Here is a tiny trained network, its code and every weight. The questions are about switching its units off for an input and a class, where a switched-off unit gives its printed mean instead of its output.

import numpy as np


def w(rows, s, z=0):
    codes = np.array(rows[::2]) - 128.0
    scale = np.full(codes.shape[1], s)
    scale[-1] = z or s
    return codes * scale


def norm(h):
    return h / np.sqrt((h * h).mean(-1, keepdims=True) + 1e-5)


def f(y):
    return np.maximum(y, 0)


def log_softmax(a):
    a = a - a.max(-1, keepdims=True)
    return a - np.log(np.exp(a).sum(-1, keepdims=True))


def net(x, mask):
    res = np.array(x, float).reshape(1, 5) / 4 @ E
    u = 0
    for l in range(3):
        y = f(norm(res) @ A[l][:, :-1].T + A[l][:, -1])
        res = res + np.where(mask[u : u + 10], y, B[l][:, -1]) @ B[l][:, :-1]
        u += 10
    return log_softmax(norm(res)[-1] @ U[:, :-1].T + U[:, -1])


A, B = {}, {}
E = w([
[146,127,97,163,80,90,140,52,155,82,112],'x0',
[189,79,119,150,166,98,98,82,116,78,123],'x1',
[169,223,136,146,189,182,147,101,117,140,137],'x2',
[157,118,135,173,158,99,80,94,131,201,249],'x3',
[171,117,126,112,58,169,197,153,137,142,174],'x4',
],0.014)
A[0] = w([
[107,143,121,146,187,202,131,126,111,123,57,2],'0.n0',
[93,161,185,113,164,140,153,126,68,36,64,100],'0.n1',
[176,150,139,90,147,232,202,97,149,154,90,105],'0.n2',
[153,148,113,126,188,126,120,165,162,62,55,130],'0.n3',
[75,114,198,95,187,128,2,181,96,216,148,114],'0.n4',
[126,137,85,214,191,134,75,69,111,132,193,2],'0.n5',
[50,128,106,43,89,150,175,176,130,105,93,24],'0.n6',
[136,100,45,62,201,197,95,30,127,103,116,24],'0.n7',
[143,101,153,152,182,117,119,152,134,147,157,19],'0.n8',
[85,117,123,143,109,17,101,37,176,73,165,115],'0.n9',
],0.0078,0.005)
B[0] = w([
[113,119,76,115,130,147,59,149,110,80,199,169],'0.n0',
[210,62,87,47,73,204,97,131,152,70,206,219],'0.n1',
[138,255,192,191,68,111,144,139,79,178,103,209],'0.n2',
[88,174,48,90,57,119,79,132,196,53,184,211],'0.n3',
[68,79,133,140,213,88,194,174,127,183,116,254],'0.n4',
[114,95,240,163,213,100,223,137,208,138,122,202],'0.n5',
[96,85,164,222,89,96,151,246,131,123,148,205],'0.n6',
[174,162,179,134,111,135,166,99,86,98,119,161],'0.n7',
[176,117,163,145,195,156,147,130,148,101,98,150],'0.n8',
[169,151,164,110,76,52,196,62,66,133,115,229],'0.n9',
],0.0076,0.007)
A[1] = w([
[136,50,94,80,180,128,19,107,124,152,85,57],'1.n0',
[67,141,161,200,125,84,102,114,104,166,142,92],'1.n1',
[66,170,128,115,187,141,84,153,128,90,58,37],'1.n2',
[207,189,88,96,156,196,63,2,141,141,180,14],'1.n3',
[113,114,120,89,122,123,213,224,164,149,139,160],'1.n4',
[175,97,129,221,151,111,130,56,134,95,118,155],'1.n5',
[29,111,80,164,79,22,100,102,184,157,102,66],'1.n6',
[172,118,142,187,226,52,112,142,137,185,162,85],'1.n7',
[147,62,136,153,89,21,128,84,138,23,56,2],'1.n8',
[139,156,143,61,162,178,107,179,104,193,206,105],'1.n9',
],0.0092,0.0032)
B[1] = w([
[99,147,189,192,145,202,78,124,179,102,168,153],'1.n0',
[180,214,131,187,100,144,168,171,55,142,149,188],'1.n1',
[191,108,35,71,159,202,57,122,120,114,214,164],'1.n2',
[203,235,113,140,157,85,221,194,118,87,102,184],'1.n3',
[77,97,110,215,94,204,104,127,84,72,95,245],'1.n4',
[117,148,165,115,131,75,177,53,124,165,77,214],'1.n5',
[124,181,147,2,185,53,200,113,128,188,52,207],'1.n6',
[92,138,144,236,153,201,163,72,127,175,139,255],'1.n7',
[186,63,43,111,84,140,16,136,145,143,137,253],'1.n8',
[89,86,85,38,119,64,49,102,135,92,152,217],'1.n9',
],0.0089,0.008)
A[2] = w([
[108,177,158,120,162,142,102,136,106,115,141,132],'2.n0',
[194,154,134,115,104,105,123,108,109,126,107,96],'2.n1',
[161,110,133,101,122,65,68,42,156,127,108,1],'2.n2',
[122,103,108,105,108,120,127,92,126,122,74,69],'2.n3',
[142,131,88,110,74,45,152,139,173,133,132,150],'2.n4',
[97,119,99,110,160,113,76,180,130,114,131,96],'2.n5',
[105,9,120,129,118,151,151,131,148,123,126,125],'2.n6',
[176,130,140,135,203,76,144,38,180,99,154,82],'2.n7',
[46,91,150,100,168,76,112,179,94,179,135,57],'2.n8',
[77,122,106,106,53,148,152,162,126,107,48,167],'2.n9',
],0.014,0.0039)
B[2] = w([
[152,102,153,90,150,86,150,139,176,113,147,177],'2.n0',
[151,99,122,140,126,127,172,114,59,111,85,188],'2.n1',
[130,97,67,204,46,79,129,146,64,82,92,196],'2.n2',
[171,129,118,89,108,112,110,129,155,141,131,169],'2.n3',
[138,68,89,78,177,167,143,86,119,164,119,206],'2.n4',
[178,138,134,98,132,133,78,69,170,153,153,179],'2.n5',
[142,176,80,103,181,140,79,134,109,114,163,201],'2.n6',
[63,98,145,77,136,128,174,181,172,194,94,225],'2.n7',
[230,94,134,157,194,117,179,8,100,162,102,198],'2.n8',
[70,114,218,105,177,106,140,158,211,168,158,250],'2.n9',
],0.013,0.011)
U = w([
[25,158,195,168,52,163,163,225,166,115,169,121],'0',
[50,155,126,158,65,113,59,112,74,107,101,2],'1',
[136,122,82,156,31,101,11,99,122,77,126,34],'2',
[136,100,54,195,148,184,67,88,42,140,188,111],'3',
[94,70,116,35,158,156,71,168,217,109,170,179],'4',
[190,251,93,115,123,137,163,128,97,42,120,130],'5',
[171,53,24,124,46,70,168,83,65,120,69,154],'6',
[98,109,201,167,193,117,229,80,109,217,112,152],'7',
],0.016,0.007)

Each question gives the input, the list of numbers given to net, and the class t.
The units are the neurons (one row each of A and B). Each row of codes is followed by its name. A weight is (code - 128) times the scale printed after its matrix; where a second scale follows, it is the last column's (A, B and U).
mask holds one flag per neuron, layer by layer. A switched-off neuron (its flag False) gives its mean, the last column of its row in B, instead of its output. The means were averaged over made-up inputs and are rounded, as every weight is.
A unit's drop is (log p(t) with every unit on - log p(t) with that unit switched off) / (log p(t) with every unit on - log p(t) with every unit switched off).
The circuit of an input: a set's keep is (log p(t) with only the set's units on - log p(t) with every unit switched off) / (log p(t) with every unit on - log p(t) with every unit switched off). Starting from the 12 units with the biggest drops (on a tie, the unit counted first), units are removed one at a time, each time the one whose removal leaves the highest keep (on an exact tie, the one counted first), for as long as the keep stays at least 0.8.
units of the circuit, in order: the units of the circuit, biggest drop first
unit that matters most: the unit with the biggest drop
top k neurons: the k neurons with the biggest drops, biggest first
top k neurons in layer l: the k neurons of layer l with the biggest drops, biggest first
drop when u is switched off: that unit's drop, to one decimal
input [4,-7,0,0,-7], class 6: units of the circuit, in order -> 1.n2, 2.n9
input [-7,4,-5,-1,-5], class 3: units of the circuit, in order -> 2.n9, 2.n7, 2.n6
input [-3,-5,-7,-2,2], class 7: units of the circuit, in order -> 2.n8
input [-4,4,-8,5,4], class 3: top 3 neurons in layer 2 -> 2.n6, 2.n9, 2.n7
input [-1,1,-7,-2,-1], class 4: top 2 neurons -> 2.n9, 1.n8
input [-2,2,-4,-1,4], class 4: top 2 neurons -> 2.n6, 0.n2
input [-3,-1,-2,-5,-1], class 4: top 3 neurons in layer 2 -> 2.n6, 2.n5, 2.n2
input [-7,4,-1,-1,-1], class 3: top 2 neurons -> 0.n4, 2.n9
input [2,6,0,-6,5], class 4: top 2 neurons -> 2.n9, 0.n9
input [-5,2,3,0,1], class 3: top 2 neurons in layer 0 -> 0.n9, 0.n5
input [2,-6,-3,-6,0], class 4: top 3 neurons -> 1.n7, 1.n1, 2.n6
input [2,-6,6,1,2], class 5: top 2 neurons in layer 2 -> 2.n9, 2.n7
input [4,6,7,-6,-4], class 5: top 2 neurons in layer 0 -> 0.n1, 0.n3
input [-2,-2,4,-1,-1], class 4: unit that matters most -> 1.n9
input [-7,4,2,0,-7], class 4: top 2 neurons in layer 1 -> 1.n2, 1.n0
input [-8,8,-2,-6,7], class 0: top 2 neurons -> 0.n2, 1.n8
input [0,0,7,-1,-8], class 4: top 2 neurons in layer 0 -> 0.n9, 0.n5
input [2,-8,8,6,5], class 5: top 2 neurons in layer 0 -> 0.n4, 0.n6
input [4,4,1,0,-3], class 6: drop when 1.n6 is switched off -> 0.0
input [-2,-6,7,-3,-1], class 4: drop when 1.n9 is switched off -> 0.3
input [-1,-4,-6,-5,7], class 0: drop when 1.n4 is switched off -> 0.3
input [-4,-4,-4,7,4], class 3: top neuron -> 2.n9
input [1,-1,4,-3,-7], class 5: top 2 neurons -> 1.n3, 2.n9
